Each row is followed by its grade, which names the range that a hidden value of the row falls in. A new part has a new value, new ranges and new names.
[  34   61  257 -198 -311  143  -50  211  208 -168   97   29  206 -118
  205  -77 -210  294   86  -34 -102 -176   -2  136 -507 -196 -244   75
 -230  385  -60 -529 -123 -492 -184 -302 -126 -327   41  -82  324   42]
<34>
[ 583   28  155  116 -269   37  134  166   23 -296  -48 -321   98 -108
 -203   30  134 -381  -38   75  256 -109  -34  139 -281  359 -228  429
 -126  350  -62 -357  -94   80  286  -87 -198  499 -274 -111 -118 -365]
<27>
[ -38 -253 -233 -211 -136 -328  327   83  182  158 -320 -225 -170  222
 -347  247 -106 -149 -354  111  239   72 -170  133  343  -21 -302  331
 -123  -88 -431  154    2   25  428  -59   -1  283  -53   61 -350 -230]
<27>
[-240  -88  -52 -171 -121  130 -321    4  -88  210  -68   11 -142   83
  -56  126 -268  218  -92   40  -71  139   27   93 -113 -438  -13   26
 -155   47  -78  143 -234 -194  -80 -138  334 -357  162 -158  152   48]
<33>
[-213  -35  211 -194  194 -175  -61 -170    3   91  271  137   71  -54
   14  -35 -235  224  -37  196 -501    7  112   35   22 -257 -279   27
  118 -404  -87 -175 -119  175 -247  -43  150 -141   78  123 -106  133]
<25>
[  44  -38  282 -223 -281  245  -27  259  254  -65   88   10   84  -79
  202 -145 -239  300  120 -114 -126 -122   54   74 -484 -276 -257 -100
  -97  367  -87 -486 -131 -557 -349 -376 -189 -349  -18 -101  369   64]
<25>
[  38   -6  121  133 -132  281 -281  294 -186  -88   49  -22 -212  -13
  -42 -148 -263  113  -26   64  -13   -4  193  342 -358 -242   -6   43
  -13  378  114 -281 -255 -486 -178  -92  -24  -72  -41  -64  263   -4]
<29>
[-257 -183  -14 -402 -140 -352   38    4   99  209 -132  -82  -75  286
   10  272 -156  324 -226  208 -101   24 -104  -45  215 -390 -417  118
 -181 -156 -496  135  -33  -26  179 -385  309 -189  142  149 -296  176]
<29>
[ 259  -33  163  195  111  175   41   48  -32  -62  266  -32 -205   47
 -310   65  615 -119  216 -214   44  214 -125 -284  215  363   55  283
  229    2   85 -364 -174  397 -117  157 -263  256 -284  -20  276 -185]
<23>
[ 236 -177  153  163  -89   65 -393  226 -323  -39  292  -90 -249  260
  -15  106  395  -23  -79  -84  125  396 -253 -451  232  248  150  231
  198  116   10 -112 -271  203 -230 -127  -64   21 -233   80  221  127]
<29>
[ -25 -319 -157 -284  -25 -322  548   72  310  172 -411 -165 -282  321
 -437  203   14    7 -142   -3  164    5   86  191  418 -127 -494  169
   52  -98 -550  -53  146   24  369 -102  -40  388  -24   91 -293 -218]
<23>
[ -21   46 -173  220   84  363 -333   13 -235  180  179 -170 -288  -95
 -305  -55 -109 -204 -119  -89  -67  312    7  138    0 -101  258  133
  119  -31  250  342 -426  -58  -40  208  -30    4 -181 -217  174 -182]
<43>
[-132   63   16   78  274  111 -331 -208 -253   63  281   96  -16 -183
 -175 -168 -371  -20  -65   83 -432  171  290  294  -96 -216   61   63
  222 -296  254   18 -289   87 -226  289  153  -37   47 -105  101  -45]
<34>
[ 111 -149   96  248   49  299 -436  254 -369   29  268  -44 -445  245
 -114  -69  300   58   27 -133   50  383  -19 -202  173   24  229   72
  315  184  135 -123 -331  -27 -329  -20  -57  -28 -195   21  378  108]
<22>
[ -49   39  263 -279 -131  -20  -95   13  119   27  239  -61   83   97
  203   99  190  394  122   36 -250  -30 -147 -280  -64 -226 -317   81
 -123   30 -238 -210 -148   16  -97 -438  117 -352   11   71   52  225]
<22>
[ 162 -156 -116   -6  -85 -207  420  109  162   16 -245 -206 -209  124
 -481  246  158 -249 -157   19  271   22  -91  141  271  203 -270  401
  -54   -3 -295  -83   16  156  427   68 -188  524 -189   33 -234 -360]
<33>
[ -34  -43  106 -230 -271   71 -304    3  -37   19  -54  -18  125   -4
   90  117 -241  152  -63  137  -13   -9  -52   40 -339 -288 -110  142
 -309  188  -98 -105 -188 -126  -46 -254  359 -338  165 -177   97   15]
<27>
[  55 -358  167  -46 -173 -143 -529  165 -305  -47  198  205   14  228
  140  133  -47   39 -261  -29  118  448 -291 -426  123  204  215  206
  109   11   10 -262 -176  132 -490  -41   93 -236   33   41  350  200]
<33>
[-139 -249  -49 -135  -65 -378   96  147  -41   99 -160  -75 -221  255
 -177  185 -206   50 -364  296   54   45  -70  147  277 -150 -302  242
  -58 -122 -366   19  -36  -36  198 -134  120  164   11  228 -354   15]
<43>
[ 364 -147  223  111   18   60  326   71  139 -144  -28   42 -150   33
 -438  152  550 -194  264 -182  213   36  -11 -120  104  434 -124  323
  132   92  -52 -662   31  415  -37  178 -268  476 -220  -66  226 -373]
<25>
[  54  -89 -119 -241 -264 -161  153  151  140  154 -181 -445 -139  195
  -91  170 -113    8 -282  148   84  -14 -127   71   98 -245 -427  183
 -193   83 -464  329 -119 -184  438 -446   51   93 -127   51 -420  -37]
<43>
[-168 -127   21  282  189  326 -559  108 -471   94  193  206 -455  120
 -233  -67  -16   98    8  -27  -62  359  152   94   67 -172  369   49
  254   43  308 -120 -354  -47 -415  270  171 -133   24  -67  459   47]
<34>
[ 350 -112  139  -19 -172  133  -35  221   14  -66   88 -261 -129  154
  -46  -39  218  -19   38 -152   89  135   -9 -149  -13   75 -175  105
  143  267 -147 -192 -150  -77  -46 -282 -185  128 -235  -34  129  -26]
<23>
[  11  -56 -240  -73  137  198  192 -143  208  238  -29 -169 -148  -84
 -456  -41  -95 -204   -3 -320  -94  232  134  176  145  -80  -47   60
  215 -195   -7  221 -170   36   71  237 -197  171 -142 -277  136 -352]
<23>
[-156  144  186 -234  -26 -144 -281 -251   81  -34  550  156  599 -402
  281  -45 -462   47 -211   76 -534   96 -271 -150 -278   24  -38  213
 -109 -402  166  -90 -267  112 -347   52  -54 -447   43  -59  108   86]
<43>
[  24 -261  141  226  173  121 -417   97 -390   17  275  232 -366  262
 -211   69  422   36   57 -131   66  471 -101 -355  357  219  333  190
  352  -50  178 -337 -235  359 -460  236   45   -3  -74   46  465   65]
<22>
[ 707  196  -20  167 -363  230  476  334  317 -203  -10 -742  -46 -142
 -289  -20  360 -492  -19 -146  333 -150 -203  115 -192  403 -345  429
 -141  505 -169  -29 -185 -191  620 -265 -671  631 -619 -128 -221 -493]
<27>
[ 287  -39   56 -244  -87  115   20 -156  204   36   68 -206  286 -241
  -55 -158 -434 -202  -43 -200 -247   92  227  123 -325  -86 -251  -39
  140  -95  -37   32 -126  -41 -132  -84 -123   52  -99 -323   61 -209]
<25>
[ 213 -225   75 -239 -251 -118 -274  -17  -46  -19   36  -56  215   97
   75  133 -147  -57 -183 -111   54  289 -124 -262  -49   88  -59  173
    3   15 -138  -54 -104  125 -160 -165  110 -118   24 -156  149   19]
<29>
[ 367  140 -232  149 -250  473  -61  290   -3  145   33 -768 -349   -6
 -205 -117   -8 -279 -145 -170  121  142   -8  171 -140 -165 -102   72
   16  394  -67  621 -430 -467  396 -350 -309  204 -484 -228 -117 -214]
<43>
[ -81   45  247  -42   83   11 -209  -41  -74   18  432   76  -22   53
   58   85  348  258  118    9 -280  143 -203 -362  133    4  -51  183
   59 -154   -1 -233 -232  278 -232 -108   35 -240  -66  113  164  180]
<22>
[ 552   -3   67  205 -412  344 -445  571 -286  -66  305 -737 -301  219
  237 -193  147 -163 -275  -13  199  252 -259 -250 -117   40  -35  102
  101  594  -86  336 -483 -482   66 -672 -304   40 -548   47  -72  171]
<27>
[-140 -130  269  -93  111  -72 -257  -52 -131   63  339  218  -96  192
   29  160  369  307  106   19 -208  227 -193 -452  257   -3  -11  150
  116 -211  -58 -327 -164  394 -358  -69  176 -263   34  139  216  220]
<23>
[  75 -164   89  102  -20  312 -318  233 -195   61  150  -33 -365  204
  -94  -72  174  112   68 -171   45  292   31 -125   56  -91  123    1
  228  221   57 -162 -269 -142 -321  -88  -43 -107 -125  -55  396   63]
<23>
[-262   85  240 -312    4 -198 -228 -267  143  -44  515  339  598 -329
  284   17 -361  217 -102   10 -535   90 -260 -211 -214    9  -47  196
 -104 -411  124 -319 -178  150 -453   87  -24 -539  156  -24  263  143]
<29>
[ -78 -306  -75 -179   17 -399  467   24  246   -1 -312  164  -83  161
 -449  223  -43  -49 -145    1  179   24    9  215  325  137 -280  341
   11 -150 -312 -429  177  145  171  243 -102  367   73   81  -43 -291]
<34>
[-205 -392  -73 -288   83 -451  397    2  167  159 -359  109 -258  356
 -392  243  -47  128 -161  122   82   41   93  158  473 -143 -403  187
   70 -250 -484 -231  171  168  170   32  151  268  144  180 -228 -105]
<23>
[-126 -290 -131 -446 -277 -330  -37   65   93  264 -209 -241  -71  353
   36  284 -230  176 -373   97   59  183 -193 -158  251 -331 -351   99
 -152  -85 -549  378  -63  -91  208 -469  265 -181   73   55 -290  150]
<33>
[ 487  -46  218  105 -120   92  162  127   56 -231   42 -136  -48   53
 -259   92  529 -169  208 -163  219   33  -35 -140  -15  399 -147  347
   64  267  -62 -541  -45  270   75  -15 -237  398 -251  -73  181 -266]
<22>
[  30    1 -263 -122  -83  168  -91 -107   68  218  -33 -288    3 -123
 -237    4 -379 -211 -207 -163  -81  224   47  193  -83 -198  -31   88
   -6  -82  -19  477 -266 -131  150   27  -14  -10  -87 -327    8 -240]
<33>
[-102  -53   55  207  244  225 -335  111 -349  107  241  -16 -448  113
 -182 -183  -60  112  -18   83 -245  207  249  184   96 -279   57  -28
  327  -48  137  -12 -324 -102 -246   59   74   12  -96   72  112   94]
<23>
[ 208 -161  132  161  -91  374 -374  365 -250   22  189 -167 -427  248
  -16 -140  202   92   47 -167   80  294   36 -155    8  -83   95  -42
  275  359   41 -128 -313 -264 -323 -242 -120  -66 -234  -20  359  125]
<23>
[  21 -152  111  333  107  142 -559  132 -498   26  387  123 -344  154
 -149  103  339  -79  -96    9   57  472 -271 -371  276  258  421  286
  218  -63  263 -105 -374  337 -374  211   37  -37 -166   62  326   68]
<43>
[-255 -129  -27 -362 -146  -15 -141  -28   71  211 -139   -2  -74  186
   -3  162 -200  361  -41   19 -101   64   46   40  -31 -502 -223   -6
 -169   26 -285   62 -111 -177   -4 -289  362 -375  219  -93   74  112]
<34>

Part 2:
[-418  285  435  -90 -180 -412  236 -134   70  -78  129 -509    3 -291
   24 -144  257  108  403  693 -120   23 -217  -63   26  210  230  249
 -228  388 -263  828  151   76  208 -175   69 -144  599  524 -193  193]
R
[-166  116 -588  250  -50  154  448   27  344  -28 -213 -224 -103  -86
  385  213   44    3  278  492  100  -75  128 -150  -63 -314 -682 -278
  331 -130  125 -389   86 -181 -186  298  160  181  260  124 -462  -42]
R
[ 397  227  225 -185    9  217 -308 -103  174  190   89  417 -102   97
 -131  139 -130 -353   70 -192 -137 -464  -66  320  161   -4  477    1
  -99   94  -30  -65 -406  169  131   77   84 -536   56   85  479   72]
C
[ 140  162 -196  179   -9  254 -119 -128  529  133 -130  167 -131  118
  114  379  -98 -341  109 -358 -117 -355  176  136   66 -281  111 -163
  193 -184    8 -543 -273  201  187  231  136 -335 -148 -111  -10 -153]
C
[-144  -79   32 -106 -403 -120   38   -3  150   21  103 -196  117 -177
  157  302  232 -200  141  456  -46 -229 -240 -174  181   35  -42  -34
 -126  177 -211  255 -236  131   26  135   94 -285  294  465   68  293]
C
[ 426   90  141 -177  138  287 -619 -215  124  165  -23  336  -87   32
 -261    6 -191 -269   -7 -720 -142 -272   58  298  105  -93  475  170
    7 -214   58 -555 -185  338  112  -67  104 -415 -395 -284  265 -235]
C
[ 174  200  -65   86   93  164 -215 -148  173  140 -175 -215 -198 -245
  220  236 -327   65  -66 -301   45 -143  131   -4  -85 -300 -323  -97
  171 -216  271 -462   43  109  -20  -69  -55  186 -253 -267  -73 -478]
R
[-210  330  125   83  106   -8  225  -24  195  -10  -24   99 -142  197
  -89  -99  157   37  549  271  -74   31   47  123   11  116  206  -65
  -26  248 -189  265   49 -216  175   56  131 -141  463  223  -63  253]
H
[-250  -20 -529  249 -185  100   62   57  396   92   -6 -250  -61   49
  377  583   33   68  176  416  153 -160   89 -199  137 -359 -575 -345
  332  -80   -8 -353  -53   34 -216  232  107   17  147   62 -225  -17]
J
[-137 -160   55 -159 -498 -208  -44   -6  -24 -112  127 -392   84 -351
   23  206  271  -82   98  235    9    2 -234 -333  141  -40 -204   63
  -59  -53  -84  131  -83  124    1   33   80  -74  117  284   -9   99]
C
[-142   65 -116  172  228  192  -72 -111  215   52 -297 -226 -115 -164
  267  174 -266  205  138 -267   25   58  124 -128  -88 -124 -344  -97
   74  -78   72 -323  236  -31  -38 -139  -68  385 -197 -289 -364 -264]
R
[  19   21  -84 -118  103  213 -241 -207  291   38   -2  192   35   62
 -172 -104    4 -252  289 -207 -195 -225   28  193  151   46  504  283
   51  -38 -148 -293  -62  281   51    6  212 -443  -64  -76 -188  114]
P
[ 366  449  549 -169  -12 -124  -54 -187  -89  201 -202  -67 -113 -360
  112 -179  -95 -209  -40   47 -121 -235  -97  240 -213   99  153   46
 -334  217  127  177 -146   15  321  -20  -47 -201  147  422  387 -174]
R
[-254 -209   -8 -219 -201   -5 -325    0  -20 -146  318 -219   -8 -132
 -196  166   17  217  268    3   56   97 -145 -286  309   23   19  206
   68  -30 -112  143   79  113 -220 -233   24   56   24 -228 -121  135]
Q
[-289 -112 -462   43 -210  181  506  208  193 -238  -25   67  -72   38
  123  191  132   -7  515  361   86   90    0 -375  115   28 -466 -252
  167   57  -49   20  -72 -505 -186  290   83  253  402   58 -293  492]
Q
[ 178    1  226 -462 -245  -31  -67   48 -330  -81  137  172   -1 -205
 -241 -287  112 -119  264  210   -9    9 -214  -64   84  324  141  182
 -237  225   13  273 -177 -258  -50   33   26 -155  295  279  344  424]
Q
[ 184   51 -301   61   84  327 -113  -37  180   48 -301  206 -184   -7
   88   86 -226 -117  162 -555   19    2  284  -50 -102 -111 -236 -159
  185 -205  234 -754  -88 -232   32  189   -9  139 -294 -336  -59 -110]
E
[-561 -112 -233   14  -88  -21 -123  -53  406   40  182  -90  130  210
   54  219  190   28  502  506  -69 -117  -22  -58  312  136  312  141
   46  321 -442  163   -5  209  -87   28  177 -411  323  185 -327  486]
Q
[-132  -43 -310   72 -279   73  205  178   40 -237  109 -203 -212  -86
  -10  329   85  200  289   75  204  197    6 -410  116 -299 -680 -289
  322 -283  155 -147   45 -316 -211  102   53  411  157 -187 -129  -34]
E
[ -31   34  177 -355 -215 -173 -154   15 -311  -43  263  -67   30 -101
 -287 -270  295   97  331  533   53   91 -228    0  152  175  105  211
 -115  180  -96  308   48  -44 -147  -64  157 -246  407  371  201  297]
J
[ 386  329   34  -85  165  329 -169  -59  150   68  -37  469 -312  132
 -190  -34 -293 -182  233 -514  -58 -186  210  237    0  -44  253  -50
  124  -68  217 -363 -241 -195  118   97   12 -147  -53 -316  282  -52]
E
[ 703   27  -97 -343 -108  378 -183   26 -223  -21  -51  383 -181 -239
 -163  -62 -235 -282  -79 -459   59 -182  -29   13    0 -131 -240  -55
   79 -319  439 -566 -299 -218 -159  158   14   37 -209 -221  411 -117]
C
[-287  -91  111  -98 -225  -77  -25  142  -63 -108  204  -68  -18   51
 -109  215  215  196  380  296   89  151 -196 -259  234  110 -119 -124
  -96  193 -239  400   -4 -190  -95  -56   34   66  345  167  115  364]
E
[ 539  156  401 -191  -59  178 -251  -59  -57   85   -7  350  -94  -35
 -239   86   18 -329  -40 -424 -104 -275 -201  212   87  -86  231 -104
 -186 -130   19  -99 -313  101  178   25  101 -299  -63  119  570 -109]
P
[ 168   19 -124  127   67  380   38  -33  374  181 -373  284  -41   11
  368  405 -242 -322   37 -367  -90 -341   64  -21  -25  -14 -136 -339
  -83   64  -15 -377 -325 -123  136  236  -61    2 -151    0   69  105]
P
[ 369  323  262 -145  -58  -47 -379 -215  -20  239  -66 -111 -134 -275
   27  -37 -147 -149  -98 -158  -43 -240   46  212 -103 -110  104  100
  -33  -42  226 -279 -136  213  168  -15    1 -275 -122  105  319 -345]
H
[-266  348  359  -98  -50 -196   26 -128  143 -121  218 -122 -198  -18
 -289 -199   75   72  546   56 -135   74   43   32   75  200  525  284
   -7  216 -128  482   44  -61  278 -146   45 -177  369    8  -84  174]
J
[-417 -357 -167   -3 -147  103  239  162  -38 -308 -125  -53   66  -35
  -58   70  264  165  489  -69   48  418 -121 -511  106  174 -389 -131
  -65  -20 -233   53  185 -411 -103   10   52  454  101  -36 -357  423]
C
[-286 -111  106 -208 -325 -160  199  -69   -5 -316  114 -359   45 -379
 -163 -151  247  -32  370  106 -102  154 -204 -351  109  151   39  314
  -41  -39 -121  329   99  -19   53  -96   98   88  204   95 -367  227]
P
[  57  143 -177  -22   72  178 -181 -167  246   50 -174   54 -162  -88
   23  -76 -234 -123  236 -436  -75  -51  297   21  -81    3  121  143
  173  -86  175 -545  -48  -49  119   81   -1  -60 -217 -308 -186  -79]
E
[  30   89  145   48  -66  160  220   66  228    0  -55  302  -26  182
   -5  263  184 -245  298   71 -102 -209 -182   36  143   35   93 -298
 -165  147 -271  223 -259 -132  155  170  133 -194  327  324  204  326]
P
[-711 -218   81  -48 -374 -341  -58  -13  170  -60  189 -462  209  -81
   94  240  380  129  425  603  -43   98 -208 -342  256  249  118  143
 -181  386 -508  549   60  159   34  -73   73 -201  371  428 -259  501]
Q
[-719 -265 -246  -24 -259 -101    0   90  231   17  208 -384  156  -36
  355  465   66  281  396  812  104  -39 -153 -424  320  209 -217  -28
  -33  490 -375  488   14  -28 -292  -43  -52   50  425  237 -310  602]
E
[  11 -115  -95 -148 -125  155   86  166  -66   66 -121  348   84  111
  107   82  158 -142  298  346   43  -57 -133  -88   81  256 -162 -255
 -238  338 -174   45 -234 -379  -97  266   48 -110  320  425  270  596]
Q
[-232 -206 -192  -66 -283   72   -9  109   40 -191  118 -297 -107 -259
  108  391 -129  221  193  -57  149  124  -55 -527  169  -78 -512 -102
  154  -94   87   20    4 -209 -225  -69 -119  460   -8 -300 -178   81]
Q
[-355  284   13   72 -168 -172  102 -122  432  -56  198 -180 -126   79
  -87   68  180  -81  509  292 -132 -105  101   36  137  -11  392  154
  157  140 -193  227  -60  118  232   75  174 -399  394  140 -223  171]
E
[-297 -255 -391   47 -255   42    0   40  126 -131  -93 -303    7 -188
  159  248   78   92  237  -28   99  192   59 -441   59 -100 -505  -75
  178 -167   16 -365   88 -114 -144   96   31  272  -99 -126 -366   66]
Q
[ 117  217  132  -19 -128   75  133  -84  312   43  -45  173  -62    4
   14  130   85 -392  219    9 -179 -331  -59  125   62    7  279  -62
  -80   91 -114   62 -319   42  266  205  130 -388  222  280  138  167]
P
[ 409  294  194  -77 -116   53  -19    1 -137   85 -116  -22 -241 -264
   80  101 -142  -47  -49 -130   83  -95  -17  -11 -134 -169 -385 -242
  -15 -104  326 -154 -150 -220   70   75  -71  161   27   73  394 -269]
H
[-396    5 -207  107   99  189   33  -34  404 -115  -13   60 -122  169
  -32  139  -91   82  544 -211  -69   74  186 -155  135   89  161   35
  160   77 -166  -71   54 -150   42  -13   29   74   65 -336 -406  258]
Q
[ 218   77 -176  124  -88  284 -159   33  359  247 -112  225 -113  108
  321  636 -200 -239  -38 -127   34 -419   59   26  103 -233 -223 -435
   63   13   36 -387 -414   10   13  265  -19 -175  -60   30  325  -15]
Q
[-443 -183 -502   68  -89  153  342  136  221 -165 -106   82   42  161
   91   52  231   25  609  368   40  176   65 -286  104  136 -267 -130
  113  140 -212 -109   54 -390 -160  260  151   95  333  114 -425  570]
Q
